Below are the code and all the weights of a small trained network. Each question names an input and a target symbol and asks about switching units off, where a switched-off unit gives its printed mean instead of its output.

import numpy as np


def w(rows, s, z=0):
    codes = np.array(rows[::2]) - 128.0
    scale = np.full(codes.shape[1], s)
    scale[-1] = z or s
    return codes * scale


def f(y):
    return np.maximum(y, 0)


def softmax(a):
    e = np.exp(a - a.max(-1, keepdims=True))
    return e / e.sum(-1, keepdims=True)


def log_softmax(a):
    a = a - a.max(-1, keepdims=True)
    return a - np.log(np.exp(a).sum(-1, keepdims=True))


def net(x, mask):
    ids = ['ΛΣβεημ'.index(c) for c in x.split()]
    T = len(ids)
    res = E[ids] + P[:T]
    r = res
    for j in range(3):
        rows = slice(2 * j, 2 * j + 2)
        q, k, v = (r @ M[0][rows].T for M in (Q, K, V))
        z = softmax(np.where(np.tri(T) > 0, q @ k.T / 2**0.5, -1e9)) @ v
        o = O[0][rows]
        res = res + np.where(mask[j], z, o[:, -1]) @ o[:, :-1]
    y = f(res @ A[0][:, :-1].T + A[0][:, -1])
    res = res + np.where(mask[3:7], y, B[0][:, -1]) @ B[0][:, :-1]
    return log_softmax(res[-1] @ U[:, :-1].T + U[:, -1])


Q, K, V, O, A, B = {}, {}, {}, {}, {}, {}
E = w([
[50,127,161,122],'Λ',
[132,23,158,75],'Σ',
[6,144,136,123],'β',
[181,125,84,186],'ε',
[137,166,105,236],'η',
[207,167,183,149],'μ',
],0.021)
P = w([
[89,5,137,108],'0',
[122,28,175,117],'1',
[131,69,190,130],'2',
[146,102,202,119],'3',
[159,134,201,126],'4',
[156,160,195,127],'5',
[169,186,188,134],'6',
[163,208,178,123],'7',
[168,228,159,133],'8',
[163,245,159,132],'9',
[150,254,145,119],'10',
],0.0084)
Q[0] = w([
[174,10,161,75],'head 0',
[93,66,168,243],'head 0',
[152,94,190,169],'head 1',
[97,119,170,82],'head 1',
[93,147,182,182],'head 2',
[86,124,59,159],'head 2',
],0.013)
K[0] = w([
[98,8,185,168],'head 0',
[198,225,155,152],'head 0',
[49,200,136,180],'head 1',
[71,117,175,105],'head 1',
[168,132,140,82],'head 2',
[84,131,63,116],'head 2',
],0.014)
V[0] = w([
[99,103,136,24],'head 0',
[152,199,150,64],'head 0',
[206,88,23,154],'head 1',
[161,145,86,193],'head 1',
[107,255,167,184],'head 2',
[171,146,176,119],'head 2',
],0.0098)
O[0] = w([
[134,125,116,240,2],'head 0',
[254,53,152,240,63],'head 0',
[193,106,214,91,29],'head 1',
[66,149,140,62,138],'head 1',
[91,103,201,62,68],'head 2',
[252,143,157,175,205],'head 2',
],0.0077,0.0055)
A[0] = w([
[142,5,114,109,71],'neuron 0',
[107,47,180,126,253],'neuron 1',
[82,193,157,182,46],'neuron 2',
[139,252,237,97,157],'neuron 3',
],0.011,0.0045)
B[0] = w([
[136,133,46,105,147],'neuron 0',
[177,202,124,200,164],'neuron 1',
[152,9,112,162,166],'neuron 2',
[96,115,107,143,254],'neuron 3',
],0.012,0.014)
U = w([
[69,88,167,209,34],'Λ',
[148,90,80,151,56],'Σ',
[92,3,160,156,98],'β',
[163,2,135,74,253],'ε',
[69,222,96,142,138],'η',
[131,110,242,210,203],'μ',
],0.0087,0.0052)

Each question gives the input, a string of symbols that net reads in full, and the target symbol t.
The units are the heads (2 rows each of Q, K, V and O) and the neurons (one row each of A and B). Each row of codes is followed by its name. A weight is (code - 128) times the scale printed after its matrix; where a second scale follows, it is the last column's (O, A, B and U).
mask holds one flag per unit, heads first, then neurons. A switched-off unit (its flag False) gives its mean, the last column of its rows in O or B, instead of its output. The means were averaged over made-up inputs and are rounded, as every weight is.
A unit's drop is (log p(t) with every unit on - log p(t) with that unit switched off) / (log p(t) with every unit on - log p(t) with every unit switched off).
The circuit of an input: a set's keep is (log p(t) with only the set's units on - log p(t) with every unit switched off) / (log p(t) with every unit on - log p(t) with every unit switched off). Starting from all 7 units, units are removed one at a time, each time the one whose removal leaves the highest keep (on an exact tie, the one counted first), for as long as the keep stays at least 0.8.
circuit, biggest first: the units of the circuit, biggest drop first
top k neurons: the k neurons with the biggest drops, biggest first
heads that matter: for each layer, one digit per head in row order, 1 if its drop is at least 0.15 and else 0, layers parted by /
drop of u: that unit's drop, to one decimal
input Λ η Λ Σ Σ Λ Λ Λ β β, target β: circuit, biggest first	neuron 2
input Λ β Σ μ Λ β Σ ε, target ε: heads that matter	110
input ε η ε, target η: heads that matter	101
input β μ μ ε μ η, target μ: circuit, biggest first	head 0; head 2
input ε η Λ, target η: heads that matter	100
input Λ Λ η η η ε Σ, target η: heads that matter	000
input Λ ε Λ η Λ η η β Σ, target η: circuit, biggest first	neuron 2; neuron 1; neuron 0
input η η Σ Σ Σ η μ Σ Σ, target μ: heads that matter	100
input Λ β Λ μ μ Σ Λ, target μ: top 3 neurons	neuron 3; neuron 0; neuron 1
input Λ ε Λ ε μ ε, target μ: circuit, biggest first	head 1; head 0; neuron 2
input η Λ β β β, target β: heads that matter	010
input ε Λ η μ μ μ Σ, target μ: heads that matter	101
input η η η ε, target η: drop of head 1	0.1
input Λ Σ Λ Λ β μ β, target μ: drop of neuron 2	-0.1
input η η η, target η: drop of neuron 2	0.2
input β μ ε Σ μ β, target μ: drop of neuron 0	0.1
input Λ η η Λ, target η: top neuron	neuron 1
